Below is a small trained network, with its code and all its weights. Each question gives an input and a target symbol and asks what happens when units are switched off, that is, made to give their printed mean instead of their output.

import numpy as np


def w(rows, s, z=0):
    codes = np.array(rows[::2]) - 128.0
    scale = np.full(codes.shape[1], s)
    scale[-1] = z or s
    return codes * scale


def softmax(a):
    e = np.exp(a - a.max(-1, keepdims=True))
    return e / e.sum(-1, keepdims=True)


def log_softmax(a):
    a = a - a.max(-1, keepdims=True)
    return a - np.log(np.exp(a).sum(-1, keepdims=True))


def net(x, mask):
    ids = ['αζηθλμπσφψω'.index(c) for c in x.split()]
    T = len(ids)
    res = E[ids] + P[:T]
    u = 0
    for l in range(3):
        r = res
        for j in range(3):
            rows = slice(3 * j, 3 * j + 3)
            q, k, v = (r @ M[l][rows].T for M in (Q, K, V))
            z = softmax(np.where(np.tri(T) > 0, q @ k.T / 3**0.5, -1e9)) @ v
            o = O[l][rows]
            res = res + np.where(mask[u + j], z, o[:, -1]) @ o[:, :-1]
        u += 3
    return log_softmax(res[-1] @ U[:, :-1].T + U[:, -1])


Q, K, V, O = {}, {}, {}, {}
E = w([
[131,140,93,149,218],'α',
[43,91,31,148,124],'ζ',
[161,63,123,77,61],'η',
[90,87,167,140,174],'θ',
[158,169,99,60,123],'λ',
[77,167,143,123,222],'μ',
[132,248,197,80,77],'π',
[35,139,134,73,99],'σ',
[208,158,72,140,157],'φ',
[142,122,161,233,67],'ψ',
[237,130,85,176,134],'ω',
],0.017)
P = w([
[136,117,141,146,254],'0',
[111,129,127,142,215],'1',
[107,127,120,147,187],'2',
[104,146,109,148,180],'3',
[102,146,104,153,166],'4',
[102,164,96,155,152],'5',
[101,161,89,158,142],'6',
[108,164,95,164,122],'7',
[115,171,91,160,109],'8',
[108,179,90,173,110],'9',
[111,202,78,172,90],'10',
[126,184,92,174,73],'11',
[116,195,86,168,83],'12',
[94,191,69,169,95],'13',
],0.007)
Q[0] = w([
[91,110,254,60,120],'L0H1',
[98,206,127,94,58],'L0H1',
[178,171,145,88,108],'L0H1',
[42,147,169,241,105],'L0H2',
[152,126,113,165,149],'L0H2',
[76,77,78,54,90],'L0H2',
[110,144,137,195,152],'L0H3',
[220,100,149,121,3],'L0H3',
[108,146,41,43,167],'L0H3',
],0.0088)
K[0] = w([
[130,136,246,64,85],'L0H1',
[109,204,114,36,70],'L0H1',
[205,159,130,92,123],'L0H1',
[140,182,211,189,53],'L0H2',
[133,126,128,109,126],'L0H2',
[54,47,26,168,113],'L0H2',
[12,168,171,192,132],'L0H3',
[253,40,157,177,128],'L0H3',
[131,137,78,2,130],'L0H3',
],0.0083)
V[0] = w([
[153,146,242,39,72],'L0H1',
[116,49,76,148,106],'L0H1',
[64,103,134,157,2],'L0H1',
[51,228,149,101,89],'L0H2',
[145,166,56,5,144],'L0H2',
[238,97,185,20,191],'L0H2',
[186,10,161,180,151],'L0H3',
[155,81,230,246,16],'L0H3',
[101,84,201,157,178],'L0H3',
],0.0054)
O[0] = w([
[70,204,197,70,92,3],'L0H1',
[178,123,123,209,174,111],'L0H1',
[122,202,164,30,179,54],'L0H1',
[162,201,88,118,137,162],'L0H2',
[160,174,90,64,84,98],'L0H2',
[234,72,207,1,97,51],'L0H2',
[170,129,160,147,21,96],'L0H3',
[105,186,117,228,53,89],'L0H3',
[212,137,221,178,158,136],'L0H3',
],0.0052,0.0033)
Q[1] = w([
[130,148,85,196,102],'L1H1',
[193,148,114,127,255],'L1H1',
[41,134,151,149,82],'L1H1',
[139,132,24,156,137],'L1H2',
[147,127,117,160,66],'L1H2',
[151,136,131,81,151],'L1H2',
[201,117,81,133,82],'L1H3',
[132,107,145,175,131],'L1H3',
[206,161,47,152,132],'L1H3',
],0.0078)
K[1] = w([
[185,100,105,162,87],'L1H1',
[145,77,70,120,232],'L1H1',
[102,186,175,112,69],'L1H1',
[127,167,175,137,79],'L1H2',
[73,165,139,117,147],'L1H2',
[53,114,86,174,172],'L1H2',
[147,90,100,173,62],'L1H3',
[147,159,179,119,133],'L1H3',
[254,172,53,227,106],'L1H3',
],0.0087)
V[1] = w([
[215,49,94,120,116],'L1H1',
[185,219,114,77,65],'L1H1',
[121,75,133,172,91],'L1H1',
[204,111,111,166,155],'L1H2',
[82,184,192,147,155],'L1H2',
[103,140,116,59,102],'L1H2',
[85,83,201,45,131],'L1H3',
[97,134,96,146,2],'L1H3',
[158,124,134,131,115],'L1H3',
],0.0065)
O[1] = w([
[72,62,67,95,112,126],'L1H1',
[68,192,104,86,198,70],'L1H1',
[84,71,182,191,73,146],'L1H1',
[171,132,229,153,242,155],'L1H2',
[110,108,68,67,133,143],'L1H2',
[98,144,67,190,47,91],'L1H2',
[3,135,226,204,133,3],'L1H3',
[82,106,49,114,63,115],'L1H3',
[160,17,155,119,171,132],'L1H3',
],0.0043,0.0061)
Q[2] = w([
[133,161,145,158,132],'L2H1',
[149,154,101,203,136],'L2H1',
[148,107,171,113,203],'L2H1',
[186,87,95,98,49],'L2H2',
[151,116,76,89,143],'L2H2',
[100,132,219,173,147],'L2H2',
[52,135,103,102,235],'L2H3',
[133,88,165,160,162],'L2H3',
[2,88,196,96,143],'L2H3',
],0.0089)
K[2] = w([
[116,176,157,161,119],'L2H1',
[130,197,206,110,114],'L2H1',
[169,147,74,122,107],'L2H1',
[63,137,185,105,166],'L2H2',
[175,164,214,62,133],'L2H2',
[148,44,50,185,146],'L2H2',
[183,125,209,94,158],'L2H3',
[115,226,127,90,153],'L2H3',
[183,109,254,119,110],'L2H3',
],0.0082)
V[2] = w([
[46,250,237,121,156],'L2H1',
[74,73,144,152,138],'L2H1',
[203,104,95,44,161],'L2H1',
[151,131,95,242,44],'L2H2',
[182,192,123,113,20],'L2H2',
[215,255,132,99,134],'L2H2',
[89,55,48,162,117],'L2H3',
[155,140,203,196,57],'L2H3',
[177,128,52,156,205],'L2H3',
],0.0059)
O[2] = w([
[135,88,130,31,205,148],'L2H1',
[127,17,77,197,138,118],'L2H1',
[190,194,93,113,18,160],'L2H1',
[108,109,213,142,199,103],'L2H2',
[155,140,210,182,132,108],'L2H2',
[116,213,146,254,78,213],'L2H2',
[86,55,92,160,165,202],'L2H3',
[155,186,233,134,87,106],'L2H3',
[90,141,129,186,184,253],'L2H3',
],0.0055,0.0066)
U = w([
[254,113,103,141,220,94],'α',
[108,68,54,167,149,133],'ζ',
[137,52,143,93,70,236],'η',
[57,98,117,89,154,178],'θ',
[188,130,119,56,149,187],'λ',
[136,102,119,138,140,9],'μ',
[137,149,129,170,83,209],'π',
[141,102,123,136,142,3],'σ',
[145,58,147,118,147,143],'φ',
[141,128,182,197,128,85],'ψ',
[105,108,156,137,191,116],'ω',
],0.0085,0.0049)

Each question gives the input, a string of symbols that net reads in full, and the target symbol t.
The units are the heads (3 rows each of Q, K, V and O). Each row of codes is followed by its name. A weight is (code - 128) times the scale printed after its matrix; where a second scale follows, it is the last column's (O and U).
mask holds one flag per head, layer by layer. A switched-off head (its flag False) gives its mean, the last column of its rows in O, instead of its output. The means were averaged over made-up inputs and are rounded, as every weight is.
A unit's drop is (log p(t) with every unit on - log p(t) with that unit switched off) / (log p(t) with every unit on - log p(t) with every unit switched off).
The circuit of an input: a set's keep is (log p(t) with only the set's units on - log p(t) with every unit switched off) / (log p(t) with every unit on - log p(t) with every unit switched off). Starting from all 9 units, units are removed one at a time, each time the one whose removal leaves the highest keep (on an exact tie, the one counted first), for as long as the keep stays at least 0.8.
units of the circuit, in order: the units of the circuit, biggest drop first
most important unit: the unit with the biggest drop
which heads matter: for each layer, one digit per head in row order, 1 if its drop is at least 0.15 and else 0, layers parted by /
drop when u is switched off: that unit's drop, to one decimal
input π η η μ σ θ θ μ σ ψ φ ψ θ, target ω: units of the circuit, in order : L1H3, L2H2, L0H3
input α ψ σ ψ ω π ζ σ φ μ π α, target ζ: units of the circuit, in order : L2H3, L0H1, L1H2
input σ θ ψ μ π σ ψ θ α σ φ θ ψ θ, target ω: units of the circuit, in order : L2H2, L1H3, L0H3
input μ ψ θ σ ψ ψ ω σ μ λ ω φ π, target ψ: units of the circuit, in order : L0H1, L2H2, L1H3, L0H3
input σ σ σ ψ, target ψ: units of the circuit, in order : L0H3, L0H2, L2H2
input η φ θ η ψ ψ, target ψ: units of the circuit, in order : L0H3, L0H2, L2H3, L2H2
input ω ω ψ π σ ζ ω, target ζ: units of the circuit, in order : L2H3, L1H2, L0H1
input μ θ ψ λ α μ φ ζ π λ, target π: units of the circuit, in order : L2H2, L0H1, L1H1
input φ η θ ψ π σ ω ω, target ζ: units of the circuit, in order : L1H2, L0H1, L2H3
input φ π σ, target π: units of the circuit, in order : L2H1, L0H1, L2H3
input μ θ φ π ψ, target π: units of the circuit, in order : L2H2, L1H2, L0H2, L0H1
input π ω ψ λ ω π ζ ζ σ ψ φ ψ, target ζ: units of the circuit, in order : L2H3, L0H1, L1H2
input φ λ μ μ θ μ ζ π θ, target λ: most important unit : L2H3
input ζ ψ λ ψ α μ ζ λ π ψ η, target π: most important unit : L2H2
input ω θ ω φ α ω σ θ η φ, target ζ: which heads matter : 100 / 100 / 111
input ω ζ θ ψ θ π ω π, target ψ: which heads matter : 100 / 011 / 011
input θ θ λ φ ω φ α σ ψ π λ, target π: which heads matter : 100 / 100 / 110
input ψ θ η θ θ ψ π η, target π: which heads matter : 101 / 100 / 010
input σ φ λ θ π φ θ, target π: drop when L0H1 is switched off : 0.2
input α ψ μ, target ω: drop when L0H2 is switched off : 0.3
input ψ ψ π, target ω: drop when L0H2 is switched off : 0.2
input π α μ α η σ θ ζ π, target λ: most important unit : L2H2
